Below is a small trained network, with its code and all its weights. Each question gives an input and a class and asks what happens when units are switched off, that is, made to give their printed mean instead of their output.

import numpy as np


def w(rows, s, z=0):
    codes = np.array(rows[::2]) - 128.0
    scale = np.full(codes.shape[1], s)
    scale[-1] = z or s
    return codes * scale


def f(y):
    return np.maximum(y, 0)


def log_softmax(a):
    a = a - a.max(-1, keepdims=True)
    return a - np.log(np.exp(a).sum(-1, keepdims=True))


def net(x, mask):
    res = np.array(x, float).reshape(1, 8) / 4 @ E
    y = f(res @ A[0][:, :-1].T + A[0][:, -1])
    res = res + np.where(mask, y, B[0][:, -1]) @ B[0][:, :-1]
    return log_softmax(res[-1] @ U[:, :-1].T + U[:, -1])


A, B = {}, {}
E = w([
[132,125,121],'x0',
[212,135,211],'x1',
[124,131,134],'x2',
[142,252,101],'x3',
[135,125,117],'x4',
[124,130,133],'x5',
[127,129,130],'x6',
[112,136,153],'x7',
],0.014)
A[0] = w([
[142,124,112,106],'N1',
[5,147,44,108],'N2',
[68,138,79,101],'N3',
[127,127,108,118],'N4',
[138,133,142,176],'N5',
[122,138,128,142],'N6',
[137,203,109,90],'N7',
[125,138,130,255],'N8',
[118,155,118,141],'N9',
[144,196,123,68],'N10',
[105,25,149,43],'N11',
[135,186,110,91],'N12',
[249,157,193,115],'N13',
[133,175,113,98],'N14',
[117,130,131,145],'N15',
[135,214,105,93],'N16',
[169,135,121,151],'N17',
],0.023,0.0065)
B[0] = w([
[105,135,122,131],'N1',
[170,234,174,252],'N2',
[148,175,163,192],'N3',
[113,121,180,140],'N4',
[97,157,134,147],'N5',
[147,150,62,140],'N6',
[95,46,141,199],'N7',
[141,165,129,163],'N8',
[132,138,57,159],'N9',
[141,69,88,186],'N10',
[79,31,63,201],'N11',
[97,75,113,183],'N12',
[176,252,156,225],'N13',
[104,98,89,173],'N14',
[159,137,95,136],'N15',
[86,43,124,211],'N16',
[121,151,141,153],'N17',
],0.026,0.025)
U = w([
[169,195,190,1],'0',
[95,2,103,255],'1',
],0.0085,0.00066)

Each question gives the input, the list of numbers given to net, and the class t.
The units are the neurons (one row each of A and B). Each row of codes is followed by its name. A weight is (code - 128) times the scale printed after its matrix; where a second scale follows, it is the last column's (A, B and U).
mask holds one flag per neuron, in row order. A switched-off neuron (its flag False) gives its mean, the last column of its row in B, instead of its output. The means were averaged over made-up inputs and are rounded, as every weight is.
A unit's drop is (log p(t) with every unit on - log p(t) with that unit switched off) / (log p(t) with every unit on - log p(t) with every unit switched off).
most important unit: the unit with the biggest drop
top k neurons: the k neurons with the biggest drops, biggest first
drop when u is switched off: that unit's drop, to one decimal
input [-2,-6,-2,8,-5,0,6,-7], class 1: top 3 neurons => (N16; N7; N13)
input [6,-5,-5,6,-8,6,8,-1], class 1: top 3 neurons => (N13; N16; N7)
input [-5,-6,0,8,-5,4,7,8], class 1: most important unit => N16
input [-1,4,-5,5,-4,-2,2,-4], class 1: top 3 neurons => (N2; N16; N7)
input [-8,-5,-7,-5,-6,2,-3,-5], class 0: top 3 neurons => (N2; N16; N7)
input [8,-7,4,-7,6,8,7,-2], class 0: top 3 neurons => (N2; N16; N3)
input [5,-5,-4,-5,-8,-7,-6,2], class 0: top 3 neurons => (N2; N16; N7)
input [1,2,-7,3,1,-4,-1,6], class 1: top 2 neurons => (N2; N3)
input [-4,-6,-1,8,-6,6,-7,0], class 1: drop when N16 is switched off => 1.4
input [0,5,-7,8,7,5,7,6], class 1: drop when N5 is switched off => 0.0
